Below are the code and all the weights of a small trained network. Each question names an input and a class and asks about switching units off, where a switched-off unit gives its printed mean instead of its output.

import numpy as np


def w(rows, s, z=0):
    codes = np.array(rows[::2]) - 128.0
    scale = np.full(codes.shape[1], s)
    scale[-1] = z or s
    return codes * scale


def f(y):
    return y / 2 * (1 + np.tanh(0.7978845608 * (y + 0.044715 * y**3)))


def log_softmax(a):
    a = a - a.max(-1, keepdims=True)
    return a - np.log(np.exp(a).sum(-1, keepdims=True))


def net(x, mask):
    res = np.array(x, float).reshape(1, 3) / 4 @ E
    y = f(res @ A[0][:, :-1].T + A[0][:, -1])
    res = res + np.where(mask, y, B[0][:, -1]) @ B[0][:, :-1]
    return log_softmax(res[-1] @ U[:, :-1].T + U[:, -1])


A, B = {}, {}
E = w([
[133,109,163,150,251,70,89,120],'x0',
[179,241,175,102,112,106,153,103],'x1',
[196,120,112,73,90,131,68,222],'x2',
],0.016)
A[0] = w([
[126,158,145,108,123,162,174,91,178],'neuron 1',
[167,112,146,16,99,96,30,254,187],'neuron 2',
[138,220,251,157,146,8,124,135,133],'neuron 3',
[88,75,51,118,77,229,140,120,179],'neuron 4',
[166,157,177,138,64,139,137,116,160],'neuron 5',
[98,75,156,201,177,137,105,136,169],'neuron 6',
[101,119,109,181,125,89,206,62,254],'neuron 7',
[166,187,131,92,83,186,196,89,148],'neuron 8',
[135,46,168,141,204,151,108,124,132],'neuron 9',
[115,126,86,181,176,82,63,157,139],'neuron 10',
[215,52,135,136,151,96,81,151,138],'neuron 11',
[55,94,153,199,150,105,125,36,209],'neuron 12',
[209,174,134,73,84,111,91,188,134],'neuron 13',
[126,35,144,157,162,94,82,138,136],'neuron 14',
[223,197,121,92,209,37,84,59,80],'neuron 15',
[71,76,18,118,75,237,135,102,199],'neuron 16',
[167,168,89,27,110,120,125,147,122],'neuron 17',
],0.0098,0.0072)
B[0] = w([
[157,158,194,116,114,140,165,63,168],'neuron 1',
[149,107,38,38,119,205,91,161,254],'neuron 2',
[194,54,166,154,86,139,246,159,225],'neuron 3',
[251,138,70,177,101,144,209,176,213],'neuron 4',
[129,151,125,61,68,97,168,84,175],'neuron 5',
[79,158,121,174,203,98,91,69,190],'neuron 6',
[123,142,131,162,130,45,206,61,209],'neuron 7',
[57,231,158,73,100,133,158,71,196],'neuron 8',
[139,152,67,121,181,119,85,71,186],'neuron 9',
[50,35,28,67,129,69,62,150,175],'neuron 10',
[77,39,90,93,122,177,106,124,184],'neuron 11',
[105,184,138,176,154,46,146,142,220],'neuron 12',
[173,170,124,90,192,157,105,198,212],'neuron 13',
[33,99,47,112,174,143,102,67,186],'neuron 14',
[255,82,90,175,173,138,147,183,211],'neuron 15',
[206,89,123,212,106,111,221,169,227],'neuron 16',
[101,163,118,40,189,136,77,161,184],'neuron 17',
],0.0089,0.02)
U = w([
[174,91,149,246,156,87,180,150,223],'0',
[182,24,99,131,140,218,133,213,139],'1',
[40,153,255,110,75,145,185,79,135],'2',
[127,229,115,65,160,157,72,163,93],'3',
[13,146,114,168,207,71,85,107,82],'4',
[34,31,91,98,148,200,20,126,4],'5',
],0.0084,0.0027)

Each question gives the input, the list of numbers given to net, and the class t.
The units are the neurons (one row each of A and B). Each row of codes is followed by its name. A weight is (code - 128) times the scale printed after its matrix; where a second scale follows, it is the last column's (A, B and U).
mask holds one flag per neuron, in row order. A switched-off neuron (its flag False) gives its mean, the last column of its row in B, instead of its output. The means were averaged over made-up inputs and are rounded, as every weight is.
A unit's drop is (log p(t) with every unit on - log p(t) with that unit switched off) / (log p(t) with every unit on - log p(t) with every unit switched off).
The circuit of an input: a set's keep is (log p(t) with only the set's units on - log p(t) with every unit switched off) / (log p(t) with every unit on - log p(t) with every unit switched off). Starting from the 12 units with the biggest drops (on a tie, the unit counted first), units are removed one at a time, each time the one whose removal leaves the highest keep (on an exact tie, the one counted first), for as long as the keep stays at least 0.8.
circuit, biggest first: the units of the circuit, biggest drop first
unit that matters most: the unit with the biggest drop
top k neurons: the k neurons with the biggest drops, biggest first
drop of u: that unit's drop, to one decimal
input [-6,2,-7], class 2: circuit, biggest first	neuron 8
input [0,1,1], class 3: top 4 neurons	neuron 16; neuron 3; neuron 15; neuron 4
input [-8,1,-6], class 2: top 2 neurons	neuron 8; neuron 15
input [7,-4,0], class 4: top 3 neurons	neuron 2; neuron 6; neuron 12
input [8,-5,1], class 5: top 3 neurons	neuron 11; neuron 10; neuron 7
input [1,-5,-1], class 4: top 3 neurons	neuron 3; neuron 15; neuron 14
input [-7,1,-1], class 2: top 2 neurons	neuron 8; neuron 15
input [-8,6,1], class 3: top 3 neurons	neuron 13; neuron 17; neuron 3
input [-8,1,-8], class 2: top 3 neurons	neuron 8; neuron 15; neuron 1
input [0,-7,-3], class 0: top 2 neurons	neuron 16; neuron 4
input [8,-7,0], class 4: top 3 neurons	neuron 6; neuron 12; neuron 2
input [0,-1,0], class 0: top 2 neurons	neuron 2; neuron 8
input [7,-8,0], class 4: top 3 neurons	neuron 6; neuron 12; neuron 2
input [2,0,-3], class 4: unit that matters most	neuron 16
input [-2,-8,0], class 0: top 2 neurons	neuron 2; neuron 16
input [-3,-2,-1], class 0: drop of neuron 2	0.1
input [-2,-3,-1], class 0: drop of neuron 2	0.1
input [-1,2,0], class 2: drop of neuron 2	0.2
